Each row of numbers belongs to one of the objects below and depends on some of the facts about them. Some rows are named. Which object is each other row?

Facts:
γ: is of sort; ζ: points at
K_897 γ plutrul; K_517 γ stistaral; K_807 γ stistaral; K_235 γ zozur; K_384 γ zozur; K_182 γ nele
K_111 γ stistaral; K_309 γ stistaral; K_588 γ stistaral; K_789 γ nele; K_64 γ zozur; K_881 γ stistaral
K_292 γ plutrul; K_630 γ zozur; K_994 γ zozur; K_974 γ nele; K_727 γ stistaral; K_502 γ stistaral
K_575 γ stistaral; K_946 γ zozur; K_225 γ stistaral; K_865 γ zozur; K_198 γ stistaral; K_855 γ nele
K_458 γ stistaral; K_496 γ plutrul; K_248 γ stistaral; K_584 γ zozur; K_33 γ plutrul; K_417 γ stistaral
K_214 γ stistaral; K_951 γ stistaral; K_107 γ plutrul; K_671 γ stistaral; K_851 γ stistaral; K_468 γ plutrul
K_808 γ stistaral; K_412 γ stistaral; K_211 γ nele; K_364 γ plutrul; K_293 γ plutrul; K_792 γ zozur
K_900 γ nele; K_522 γ stistaral; K_746 γ nele; K_339 γ nele; K_597 γ nele; K_213 γ plutrul
K_300 γ nele; K_579 γ plutrul; K_858 γ stistaral; K_660 γ stistaral; K_271 γ zozur; K_693 γ plutrul
K_200 γ zozur; K_902 γ zozur; K_678 γ stistaral; K_240 γ zozur; K_312 γ stistaral; K_13 γ stistaral
K_895 γ stistaral; K_511 γ nele; K_390 γ stistaral; K_278 γ stistaral; K_151 γ stistaral; K_481 γ zozur
K_280 γ zozur; K_325 γ stistaral; K_743 γ stistaral; K_903 γ stistaral; K_388 γ zozur; K_486 γ zozur
K_472 γ zozur; K_161 γ stistaral; K_993 γ stistaral; K_403 γ stistaral; K_128 γ plutrul; K_294 γ zozur
K_21 γ zozur; K_262 γ stistaral; K_269 γ stistaral; K_758 γ stistaral; K_648 γ zozur; K_473 γ stistaral
K_376 γ stistaral; K_83 γ stistaral; K_106 γ plutrul; K_923 γ zozur; K_759 γ stistaral; K_708 γ stistaral
K_308 γ zozur; K_995 γ stistaral; K_716 γ plutrul; K_755 γ nele; K_670 γ nele; K_930 γ stistaral
K_992 γ stistaral; K_558 γ nele; K_440 γ plutrul; K_529 γ stistaral; K_850 γ stistaral; K_363 γ zozur
K_69 γ zozur; K_634 γ zozur; K_873 γ stistaral; K_77 γ stistaral; K_474 γ stistaral; K_589 γ nele
K_520 γ nele; K_767 γ stistaral; K_801 γ stistaral; K_703 γ stistaral; K_541 γ stistaral; K_704 γ zozur
K_871 γ stistaral; K_103 γ nele; K_744 γ plutrul; K_276 γ stistaral; K_10 γ stistaral; K_894 γ stistaral
K_436 γ nele; K_109 γ stistaral; K_554 γ plutrul; K_236 γ stistaral; K_322 γ zozur; K_391 γ zozur
K_129 γ zozur; K_754 γ stistaral; K_644 γ plutrul; K_296 γ zozur; K_410 γ zozur; K_892 γ nele
K_765 γ plutrul; K_228 γ stistaral; K_328 γ stistaral; K_44 γ zozur; K_876 γ zozur; K_964 γ stistaral
K_714 γ stistaral; K_846 γ stistaral; K_663 γ nele; K_749 γ stistaral; K_859 γ plutrul; K_443 γ zozur
K_348 γ nele; K_586 γ nele; K_162 γ stistaral; K_72 γ stistaral; K_354 γ stistaral; K_438 γ zozur
K_46 γ stistaral; K_84 γ plutrul; K_347 γ zozur; K_395 γ nele; K_944 γ stistaral; K_983 γ zozur
K_159 γ zozur; K_205 γ nele; K_86 γ stistaral; K_167 γ plutrul; K_20 γ zozur; K_123 γ stistaral
K_168 γ stistaral; K_706 γ stistaral; K_933 γ stistaral; K_638 γ stistaral; K_906 γ stistaral; K_504 γ stistaral
K_942 γ zozur; K_551 γ stistaral; K_506 γ stistaral; K_192 γ stistaral; K_897 ζ K_846; K_517 ζ K_704
K_807 ζ K_10; K_384 ζ K_871; K_182 ζ K_128; K_111 ζ K_671; K_309 ζ K_205; K_588 ζ K_994
K_789 ζ K_325; K_64 ζ K_129; K_881 ζ K_109; K_292 ζ K_727; K_630 ζ K_106; K_974 ζ K_13
K_502 ζ K_506; K_575 ζ K_660; K_946 ζ K_579; K_225 ζ K_693; K_865 ζ K_858; K_198 ζ K_192
K_855 ζ K_391; K_458 ζ K_21; K_248 ζ K_663; K_584 ζ K_64; K_33 ζ K_859; K_417 ζ K_280
K_214 ζ K_77; K_951 ζ K_200; K_107 ζ K_481; K_671 ζ K_964; K_851 ζ K_520; K_468 ζ K_300
K_808 ζ K_584; K_412 ζ K_123; K_211 ζ K_72; K_364 ζ K_86; K_293 ζ K_69; K_792 ζ K_808
K_900 ζ K_228; K_522 ζ K_902; K_746 ζ K_930; K_339 ζ K_743; K_213 ζ K_486; K_300 ζ K_881
K_579 ζ K_873; K_858 ζ K_946; K_660 ζ K_597; K_271 ζ K_417; K_693 ζ K_213; K_200 ζ K_168
K_902 ζ K_789; K_240 ζ K_403; K_312 ζ K_670; K_13 ζ K_744; K_895 ζ K_468; K_511 ζ K_754
K_390 ζ K_20; K_278 ζ K_855; K_151 ζ K_458; K_481 ζ K_906; K_280 ζ K_586; K_325 ζ K_502
K_743 ζ K_758; K_903 ζ K_850; K_388 ζ K_271; K_486 ζ K_395; K_472 ζ K_347; K_161 ζ K_159
K_993 ζ K_801; K_403 ζ K_348; K_128 ζ K_648; K_294 ζ K_807; K_21 ζ K_923; K_262 ζ K_388
K_269 ζ K_900; K_758 ζ K_755; K_648 ζ K_294; K_473 ζ K_995; K_376 ζ K_276; K_83 ζ K_182
K_106 ζ K_296; K_923 ζ K_851; K_759 ζ K_575; K_708 ζ K_33; K_308 ζ K_440; K_995 ζ K_410
K_716 ζ K_214; K_755 ζ K_749; K_670 ζ K_529; K_930 ζ K_716; K_992 ζ K_312; K_558 ζ K_472
K_440 ζ K_634; K_850 ζ K_897; K_363 ζ K_225; K_69 ζ K_951; K_634 ζ K_708; K_873 ζ K_792
K_77 ζ K_328; K_589 ζ K_522; K_520 ζ K_412; K_767 ζ K_339; K_801 ζ K_541; K_703 ζ K_438
K_541 ζ K_151; K_704 ζ K_892; K_871 ζ K_714; K_103 ζ K_933; K_744 ζ K_240; K_10 ζ K_390
K_894 ζ K_111; K_436 ζ K_767; K_109 ζ K_443; K_554 ζ K_993; K_322 ζ K_308; K_391 ζ K_354
K_129 ζ K_84; K_754 ζ K_292; K_296 ζ K_746; K_410 ζ K_706; K_892 ζ K_944; K_765 ζ K_504
K_228 ζ K_903; K_328 ζ K_278; K_44 ζ K_983; K_876 ζ K_248; K_964 ζ K_269; K_714 ζ K_363
K_846 ζ K_83; K_663 ζ K_496; K_749 ζ K_765; K_859 ζ K_309; K_443 ζ K_703; K_348 ζ K_384
K_586 ζ K_554; K_162 ζ K_376; K_354 ζ K_759; K_438 ζ K_262; K_46 ζ K_211; K_84 ζ K_630
K_347 ζ K_473; K_395 ζ K_894; K_944 ζ K_364; K_983 ζ K_876; K_205 ζ K_198; K_86 ζ K_107
K_167 ζ K_436; K_20 ζ K_44; K_168 ζ K_865; K_706 ζ K_103; K_933 ζ K_322; K_638 ζ K_162
K_906 ζ K_992; K_504 ζ K_293; K_942 ζ K_895; K_551 ζ K_161; K_506 ζ K_942; K_192 ζ K_46

Some objects and their rows:
-31	65	-22	-428	26	-315	240	176	-165	21	56	-163	109	254	23	-156	251	58	242	20	-283	-286	73	-70	-77	32	-196 : K_706
-74	28	13	-412	48	-183	46	122	-154	53	116	-140	-16	236	-47	-20	228	162	207	-30	-331	-85	37	6	42	-31	-317 : K_588
-190	216	12	-260	-4	-96	121	313	-191	77	181	-116	-106	234	-134	148	121	257	144	-85	-404	19	346	114	196	-112	-339 : K_727
-35	-147	-91	-402	20	-214	-133	194	75	121	89	-175	17	117	-176	111	276	66	222	130	-143	-146	-199	-194	-20	-120	-291 : K_974
15	-45	0	-442	-28	-267	-27	106	-292	190	257	-28	-123	140	68	-143	328	52	158	57	-360	-160	-121	36	18	50	-547 : K_506
-43	73	-25	-402	3	-319	311	203	-169	11	54	-155	134	264	36	-176	257	44	228	20	-269	-324	108	-38	-114	19	-169 : K_708
-28	20	33	-557	97	-231	-69	82	-264	-38	262	7	49	220	18	-109	414	174	42	112	-282	-77	-202	1	32	-33	-417 : K_262
-61	-88	121	-285	22	-186	-230	235	86	-10	-6	-398	-169	77	-178	241	515	-33	268	-42	-565	-264	-403	41	22	92	-385 : K_363
-287	108	11	-98	-55	-134	-211	419	-133	87	109	-223	33	169	-220	280	253	194	147	-97	-422	-128	112	163	337	-267	-402 : K_994
-37	16	-10	-437	24	-251	160	126	-163	35	78	-144	60	248	11	-122	258	74	238	3	-276	-218	37	-35	-52	2	-247 : K_192
-101	-104	-145	-500	208	-209	-70	69	-91	159	-139	-445	-26	180	120	-173	240	224	261	83	-342	-28	-47	-49	21	-161	-387 : K_390
-129	-31	-37	-251	-52	-370	-42	303	-105	24	1	-274	269	202	-52	-44	375	-19	234	8	-289	-458	-114	10	31	-130	-206 : K_308
-65	72	45	-620	249	-170	-62	63	-137	-261	133	-96	208	328	-80	-45	408	283	45	97	-215	-21	-185	-98	39	-62	-187 : K_801
-136	-28	-27	-259	-51	-364	-50	308	-112	28	3	-257	276	202	-51	-39	375	-14	231	-1	-277	-457	-110	16	32	-135	-208 : K_634
-64	-73	58	-278	61	-198	-268	240	76	-1	-21	-420	-134	78	-156	231	488	-7	248	-14	-575	-274	-378	17	10	109	-406 : K_384
-161	-43	57	-444	150	-217	-439	172	-137	-183	136	-145	283	234	-123	69	548	194	7	86	-256	-177	-429	15	186	-221	-328 : K_280
-142	-150	167	-549	-103	-206	126	-15	-192	73	49	-81	-55	243	-13	-191	285	182	328	-87	-103	2	-43	147	89	-374	-213 : K_903
-192	-407	-94	-322	-48	-72	-394	130	-77	24	-115	-178	171	256	-100	190	166	53	223	-183	-393	-331	-354	-124	46	-183	-516 : K_630
-106	-74	-91	-275	223	-218	-31	111	-113	8	91	-295	-143	94	10	134	139	-5	284	52	-315	-200	-295	-75	263	-31	-201 : K_364
-38	-172	123	-414	-118	-187	55	183	147	56	117	-123	-199	90	-269	189	396	-2	309	58	-164	-108	-268	-51	-72	-124	-224 : K_395

Which object is each row?
No name comes twice in this set of rows, the named rows included.
-56	-95	-73	-445	90	-193	-157	187	68	2	102	-148	115	165	-203	126	324	141	161	144	-98	-103	-214	-205	19	-164	-218 => K_520
-277	-238	-113	-362	169	-204	-1	48	-137	115	-85	-383	-115	96	115	-31	113	124	318	39	-149	-50	-279	53	311	-446	-181 => K_128
-160	-155	136	-552	-78	-209	109	-2	-180	82	25	-114	-37	245	-9	-213	269	192	320	-71	-108	12	-35	150	96	-379	-227 => K_850
-83	-70	-104	-331	-25	-215	-37	274	41	114	115	-140	33	133	-198	138	238	85	201	111	-128	-150	-59	-151	30	-169	-259 => K_211
-153	-72	42	-424	90	-239	-442	189	-177	-108	186	-121	230	198	-110	47	542	166	20	81	-275	-192	-418	42	185	-194	-390 => K_271
-210	-37	-52	-245	115	-161	58	135	-173	14	132	-191	-125	119	-28	186	92	36	247	-9	-272	-152	-195	43	301	-166	-170 => K_292
-107	-165	-150	-451	-7	39	91	-143	-157	147	-20	-84	288	201	37	105	172	78	263	-127	-447	-136	-253	33	-166	58	-370 => K_873
-62	-73	-101	-338	12	-198	-103	258	68	133	121	-178	-17	122	-192	161	236	100	212	113	-175	-112	-76	-171	40	-126	-303 => K_670
2	-14	20	-467	91	-191	23	76	-99	31	67	-209	-64	206	-32	-24	295	103	243	4	-385	-128	-86	-57	-39	89	-334 => K_13
-156	-158	-99	-323	116	-234	-393	201	-42	135	-103	-449	102	132	-35	28	360	126	248	27	-365	-212	-275	-14	142	-217	-420 => K_876
43	-96	71	-463	84	-263	-145	107	-154	-18	97	-131	-125	306	-84	-106	131	139	297	-61	-211	-147	92	-206	107	-5	-354 => K_759
-230	-349	-161	-317	-75	7	-290	27	-91	100	-122	-172	331	177	-49	248	256	31	215	-173	-465	-304	-462	18	-38	-141	-482 => K_584
-36	-401	-134	-418	-18	-153	-293	187	70	33	-2	-88	-55	247	-223	146	31	67	258	-27	-93	-223	-137	-438	-2	-171	-411 => K_746
39	5	32	-434	121	-166	58	115	-9	-2	47	-292	-191	159	-47	58	341	58	247	10	-505	-137	-128	-60	-110	227	-358 => K_403

Now the same objects, written a new way:
Some rows with their names:
-235	-92	232	202	9	260	-81	-28	-46	38	37	-151	17	-68	-181	51	11	-205	-74	-81	110	136	310	253	341	2	38	69	-131 : K_309
43	-64	-62	87	389	9	133	-198	-28	40	-41	-361	117	286	-147	-26	301	122	386	141	83	-345	-212	-3	-154	21	-329	203	-146 : K_64
68	-57	-47	94	375	46	153	-193	-16	24	-69	-327	77	290	-140	-9	310	142	388	163	61	-350	-189	-7	-148	-5	-291	176	-146 : K_584
-242	-112	101	-97	97	86	-119	-80	-68	30	-143	8	-39	2	-105	-49	-16	52	-3	-12	55	51	35	162	47	-46	180	151	63 : K_162
59	100	195	55	-2	405	105	-25	340	-107	-442	-3	-189	271	-292	-156	66	91	22	500	2	-230	-142	-189	-269	-117	48	-175	-95 : K_293
62	-15	219	-40	-99	169	-233	103	-229	-174	-455	106	164	126	-60	282	-440	126	-112	-113	-205	66	-492	852	-97	-313	-56	531	-81 : K_123
-266	-206	-99	-119	95	-181	-285	132	84	-14	-32	-380	74	-10	-91	-186	83	-138	343	56	-20	19	28	26	-267	201	-674	195	-288 : K_855
-283	67	33	78	238	-161	-137	37	114	31	-89	-450	278	164	-479	-364	-102	-122	4	219	336	-126	-305	-11	-331	214	-568	158	-115 : K_716
-297	-185	29	-135	295	-103	-250	-100	-293	36	20	-271	218	19	-336	-233	-90	11	109	-93	262	8	-47	197	-84	206	-165	273	44 : K_214
-242	-82	-27	-147	176	6	-155	13	32	60	50	132	-246	-67	-136	-92	-120	-48	-86	-82	-106	73	-126	100	80	-145	286	169	119 : K_895
-515	-140	164	-68	-7	-84	-124	-228	27	128	-403	-127	-43	-117	189	-5	91	288	-29	77	244	20	172	179	-77	-114	291	279	152 : K_671
-246	-86	-24	-146	168	11	-152	-7	28	56	27	112	-235	-62	-137	-82	-102	-26	-81	-69	-95	66	-102	109	70	-145	295	170	124 : K_151
185	-45	10	88	288	252	236	-223	68	-17	-183	-172	-92	329	-71	65	367	222	397	262	-61	-389	-141	-70	-128	-117	-71	57	-142 : K_946
-519	83	230	284	-35	-104	-48	-160	473	110	-456	-473	-119	-144	-10	-133	16	144	-110	422	338	-205	-59	20	-384	-198	-75	257	-20 : K_213
108	-62	80	-49	-238	56	-310	312	65	-242	-474	-86	117	117	108	278	-282	-8	172	28	-422	51	-454	706	-334	-237	-667	481	-425 : K_597
24	223	213	180	-130	88	-108	217	203	-151	-518	-102	211	254	-198	115	-395	-17	-208	213	-84	-67	-672	558	-314	-260	-427	360	-222 : K_644
-293	-51	4	-351	15	-67	-41	53	-117	88	-281	302	238	283	83	-14	139	54	-92	-60	45	250	27	85	186	130	138	-35	105 : K_390
-235	-69	-75	-179	205	-32	-165	44	73	61	108	191	-316	-95	-146	-106	-155	-70	-113	-105	-168	83	-205	91	80	-186	334	180	141 : K_703
-83	-62	-107	120	442	-167	71	-166	-74	95	64	-492	234	238	-172	-64	251	36	352	50	176	-294	-242	70	-132	98	-503	300	-154 : K_296
66	243	217	169	-165	88	-118	255	168	-176	-584	-54	262	304	-182	168	-441	-11	-233	198	-130	-44	-740	646	-323	-296	-465	405	-243 : K_496

Rows to name:
No name comes twice in this set of rows, the named rows included.
-474	-99	96	-209	-22	-122	-84	-113	-35	128	-413	70	111	66	208	7	148	229	-70	36	187	134	121	133	16	-2	245	146	154 => K_228
-120	75	-126	-10	181	-164	236	-11	125	161	-151	6	210	422	224	162	430	48	127	63	-21	-57	-166	-7	140	-4	-218	51	-114 => K_44
-389	-50	20	-352	-22	-132	-44	13	-101	117	-383	276	249	264	191	12	179	148	-104	-32	105	244	52	96	142	113	173	1	148 => K_83
-366	-34	72	314	165	-163	150	-330	291	194	-284	-508	-124	-71	324	157	360	295	205	230	193	-332	6	106	-162	-293	-50	412	-66 => K_486
180	103	61	242	69	34	77	34	29	-67	-330	-147	185	305	124	416	-41	109	111	17	-228	-201	-603	650	-100	-369	-391	533	-259 => K_235
-406	-63	32	-332	-28	-136	-46	-18	-82	120	-393	239	233	230	201	9	172	176	-99	-18	121	230	64	97	115	91	182	26	149 => K_846
-88	41	-124	156	291	-86	159	-82	231	128	56	-166	-131	144	73	103	248	-5	143	73	-109	-205	-239	12	45	-216	-108	217	-101 => K_923
13	72	152	27	100	269	30	-29	218	-94	-361	-155	-32	268	-401	-248	16	74	75	433	106	-249	-222	-160	-337	13	-144	-85	-89 => K_579
-128	80	-139	-40	166	-174	243	1	125	172	-172	32	238	449	243	164	456	50	112	64	-29	-30	-169	-19	158	16	-224	30	-97 => K_20
-75	53	-165	142	311	-112	142	-36	261	149	115	-121	-193	125	56	98	219	-50	118	47	-162	-189	-311	-2	57	-240	-93	220	-90 => K_942
211	-24	42	113	213	354	293	-215	153	-22	-251	-63	-202	322	6	133	409	227	353	309	-134	-382	-87	-101	-64	-224	75	-9	-143 => K_69
31	110	188	74	-7	372	99	-19	355	-86	-419	-15	-177	259	-280	-142	57	79	-5	469	10	-210	-148	-172	-245	-125	45	-161	-100 => K_765
-336	-47	81	363	186	-121	128	-341	291	183	-223	-557	-174	-114	266	151	323	259	220	223	171	-360	2	117	-170	-314	-42	435	-80 => K_363

